Here is a tiny trained network, its code and every weight. The questions are about switching its units off for an input and a class, where a switched-off unit gives its printed mean instead of its output.

import numpy as np


def w(rows, s, z=0):
    codes = np.array(rows[::2]) - 128.0
    scale = np.full(codes.shape[1], s)
    scale[-1] = z or s
    return codes * scale


def f(y):
    return np.maximum(y, 0)


def log_softmax(a):
    a = a - a.max(-1, keepdims=True)
    return a - np.log(np.exp(a).sum(-1, keepdims=True))


def net(x, mask):
    res = np.array(x, float).reshape(1, 8) / 4 @ E
    y = f(res @ A[0][:, :-1].T + A[0][:, -1])
    res = res + np.where(mask, y, B[0][:, -1]) @ B[0][:, :-1]
    return log_softmax(res[-1] @ U[:, :-1].T + U[:, -1])


A, B = {}, {}
E = w([
[152,41,54,133,68],'x0',
[43,190,135,99,140],'x1',
[127,61,190,150,54],'x2',
[209,255,78,127,45],'x3',
[230,125,159,27,184],'x4',
[176,117,170,94,66],'x5',
[102,168,202,129,99],'x6',
[13,78,111,37,82],'x7',
],0.0098)
A[0] = w([
[139,51,154,48,188,74],'n0',
[181,222,30,168,113,252],'n1',
[139,182,97,90,178,66],'n2',
[127,128,208,62,179,131],'n3',
[129,157,175,84,136,75],'n4',
[103,126,116,186,215,162],'n5',
[120,138,72,86,77,189],'n6',
[161,79,74,116,184,178],'n7',
[92,166,245,102,101,227],'n8',
[148,202,215,32,140,51],'n9',
[123,93,155,191,60,84],'n10',
[161,238,130,197,113,171],'n11',
[193,203,176,155,168,132],'n12',
[133,63,199,128,108,99],'n13',
[116,40,115,166,144,116],'n14',
],0.012,0.003)
B[0] = w([
[120,127,218,34,159,214],'n0',
[198,53,67,133,129,247],'n1',
[176,99,151,117,81,180],'n2',
[112,208,179,78,101,204],'n3',
[109,227,86,96,83,166],'n4',
[63,173,114,167,255,201],'n5',
[90,23,70,63,125,176],'n6',
[174,70,132,68,185,192],'n7',
[95,188,105,144,96,215],'n8',
[135,215,116,102,53,216],'n9',
[91,67,169,194,79,189],'n10',
[169,135,31,189,110,235],'n11',
[189,189,115,169,124,228],'n12',
[118,133,200,115,90,193],'n13',
[83,102,226,139,142,197],'n14',
],0.0086,0.015)
U = w([
[97,246,153,81,75,29],'0',
[118,135,143,91,65,52],'1',
[53,162,149,255,244,252],'2',
[13,140,26,160,52,128],'3',
[83,88,220,202,49,146],'4',
[145,99,55,95,77,196],'5',
[133,136,191,24,201,158],'6',
[201,187,93,224,136,172],'7',
],0.0096,0.0023)

Each question gives the input, the list of numbers given to net, and the class t.
The units are the neurons (one row each of A and B). Each row of codes is followed by its name. A weight is (code - 128) times the scale printed after its matrix; where a second scale follows, it is the last column's (A, B and U).
mask holds one flag per neuron, in row order. A switched-off neuron (its flag False) gives its mean, the last column of its row in B, instead of its output. The means were averaged over made-up inputs and are rounded, as every weight is.
A unit's drop is (log p(t) with every unit on - log p(t) with that unit switched off) / (log p(t) with every unit on - log p(t) with every unit switched off).
The circuit of an input: a set's keep is (log p(t) with only the set's units on - log p(t) with every unit switched off) / (log p(t) with every unit on - log p(t) with every unit switched off). Starting from the 12 units with the biggest drops (on a tie, the unit counted first), units are removed one at a time, each time the one whose removal leaves the highest keep (on an exact tie, the one counted first), for as long as the keep stays at least 0.8.
circuit, biggest first: the units of the circuit, biggest drop first
unit that matters most: the unit with the biggest drop
top k neurons: the k neurons with the biggest drops, biggest first
drop when u is switched off: that unit's drop, to one decimal
input [2,0,4,6,-1,8,5,-2], class 7: unit that matters most => n11
input [0,1,-1,-7,5,1,5,2], class 0: circuit, biggest first => n3, n8
input [1,3,7,6,-6,2,8,7], class 3: top 2 neurons => n8, n6
input [-1,1,0,-5,-1,6,-1,-5], class 2: circuit, biggest first => n9, n2
input [1,1,0,-4,-7,-1,3,0], class 2: circuit, biggest first => n5, n9
input [4,7,-6,7,-4,5,-2,7], class 5: circuit, biggest first => n1, n8
input [6,8,-8,5,1,1,-1,-4], class 5: top 2 neurons => n6, n1
input [-1,-7,-6,5,-7,-2,0,2], class 5: circuit, biggest first => n1, n6
input [6,0,0,7,5,1,8,8], class 5: top 3 neurons => n6, n5, n3
input [-1,-4,8,-1,5,-3,0,2], class 6: top 2 neurons => n0, n11
input [5,-5,3,2,-7,-4,-1,-5], class 4: top 3 neurons => n10, n14, n12
input [1,1,-4,-5,-4,6,1,5], class 4: top 2 neurons => n7, n5
input [-1,-8,4,3,8,0,1,4], class 0: top 2 neurons => n9, n1
input [7,3,5,-2,3,3,-4,-7], class 6: unit that matters most => n7
input [2,-8,7,1,-6,-4,3,-8], class 4: top 2 neurons => n10, n14
input [0,2,-8,-6,-3,-6,-5,7], class 2: top 3 neurons => n5, n3, n9
input [7,3,0,3,7,5,-7,7], class 6: top 2 neurons => n0, n11
input [5,-8,-1,-1,-5,-2,8,-3], class 4: drop when n10 is switched off => 0.1
input [4,-6,-3,-1,2,8,-5,-1], class 6: drop when n14 is switched off => 0.0
input [-8,6,-8,-2,-4,3,8,-8], class 7: circuit, biggest first => n11
input [-2,-3,1,-2,3,5,-4,-5], class 6: drop when n11 is switched off => 0.3
input [4,1,-7,4,6,-1,-4,-2], class 5: drop when n1 is switched off => 0.1
